Below is a small trained network, with its code and all its weights. Each question gives an input and a class and asks what happens when units are switched off, that is, made to give their printed mean instead of their output.

import numpy as np


def w(rows, s, z=0):
    codes = np.array(rows[::2]) - 128.0
    scale = np.full(codes.shape[1], s)
    scale[-1] = z or s
    return codes * scale


def f(y):
    return y / 2 * (1 + np.tanh(0.7978845608 * (y + 0.044715 * y**3)))


def log_softmax(a):
    a = a - a.max(-1, keepdims=True)
    return a - np.log(np.exp(a).sum(-1, keepdims=True))


def net(x, mask):
    res = np.array(x, float).reshape(1, 3) / 4 @ E
    y = f(res @ A[0][:, :-1].T + A[0][:, -1])
    res = res + np.where(mask, y, B[0][:, -1]) @ B[0][:, :-1]
    return log_softmax(res[-1] @ U[:, :-1].T + U[:, -1])


A, B = {}, {}
E = w([
[45,28,137,90,124,139,247,148],'x0',
[80,163,98,141,197,190,121,174],'x1',
[165,158,67,108,183,65,172,147],'x2',
],0.015)
A[0] = w([
[159,252,110,212,113,103,47,84,1],'N0',
[202,204,58,70,194,48,117,159,115],'N1',
[161,77,142,133,89,190,61,165,151],'N2',
[94,153,79,204,210,206,95,118,153],'N3',
[88,116,180,255,87,165,38,128,98],'N4',
[239,88,154,120,65,103,120,73,87],'N5',
[79,147,101,155,177,174,96,179,56],'N6',
],0.01,0.0063)
B[0] = w([
[71,59,43,164,233,129,33,102,249],'N0',
[138,138,67,114,43,155,182,216,236],'N1',
[182,135,79,146,88,110,148,169,185],'N2',
[175,169,197,115,153,61,104,183,210],'N3',
[96,142,74,63,70,166,249,234,222],'N4',
[122,202,130,49,139,37,59,118,202],'N5',
[144,123,166,31,166,35,76,152,176],'N6',
],0.012,0.016)
U = w([
[187,187,183,17,117,41,77,135,111],'0',
[35,7,75,110,159,108,121,133,154],'1',
[153,164,68,85,53,154,180,187,82],'2',
[153,190,133,127,89,130,115,148,251],'3',
[157,169,186,198,100,179,74,117,96],'4',
[177,160,189,167,157,177,81,59,95],'5',
[174,154,145,148,129,167,121,97,97],'6',
[110,134,149,176,140,107,96,77,99],'7',
],0.011,0.018)

Each question gives the input, the list of numbers given to net, and the class t.
The units are the neurons (one row each of A and B). Each row of codes is followed by its name. A weight is (code - 128) times the scale printed after its matrix; where a second scale follows, it is the last column's (A, B and U).
mask holds one flag per neuron, in row order. A switched-off neuron (its flag False) gives its mean, the last column of its row in B, instead of its output. The means were averaged over made-up inputs and are rounded, as every weight is.
A unit's drop is (log p(t) with every unit on - log p(t) with that unit switched off) / (log p(t) with every unit on - log p(t) with every unit switched off).
unit that matters most: the unit with the biggest drop
k most important neurons: the k neurons with the biggest drops, biggest first
drop of u: that unit's drop, to one decimal
input [-5,-4,7], class 2: unit that matters most	N1
input [-1,-6,-7], class 2: 2 most important neurons	(N4, N3)
input [2,3,-2], class 3: 2 most important neurons	(N0, N5)
input [1,0,-2], class 3: 3 most important neurons	(N0, N1, N4)
input [-4,3,4], class 1: 4 most important neurons	(N0, N4, N5, N2)
input [3,-2,-3], class 3: 4 most important neurons	(N0, N4, N1, N6)
input [-2,6,-6], class 0: 3 most important neurons	(N3, N6, N1)
input [4,-7,6], class 0: 2 most important neurons	(N4, N0)
input [0,8,-7], class 0: 2 most important neurons	(N6, N3)
input [-7,3,-7], class 1: 2 most important neurons	(N0, N1)
input [-1,6,-8], class 2: 3 most important neurons	(N4, N5, N2)
input [-3,8,-4], class 0: 2 most important neurons	(N3, N6)
input [-3,4,2], class 0: 3 most important neurons	(N3, N4, N6)
input [5,7,3], class 0: unit that matters most	N0
input [2,-6,-5], class 0: 3 most important neurons	(N5, N1, N0)
input [-5,7,-6], class 0: 3 most important neurons	(N3, N6, N1)
input [-8,-7,6], class 1: 2 most important neurons	(N0, N3)
input [1,-1,-8], class 2: drop of N4	0.1
input [-6,-4,5], class 1: drop of N0	1.2
input [-6,0,1], class 1: drop of N4	0.0
input [-7,4,-4], class 1: drop of N0	2.1
input [2,3,-6], class 2: unit that matters most	N0
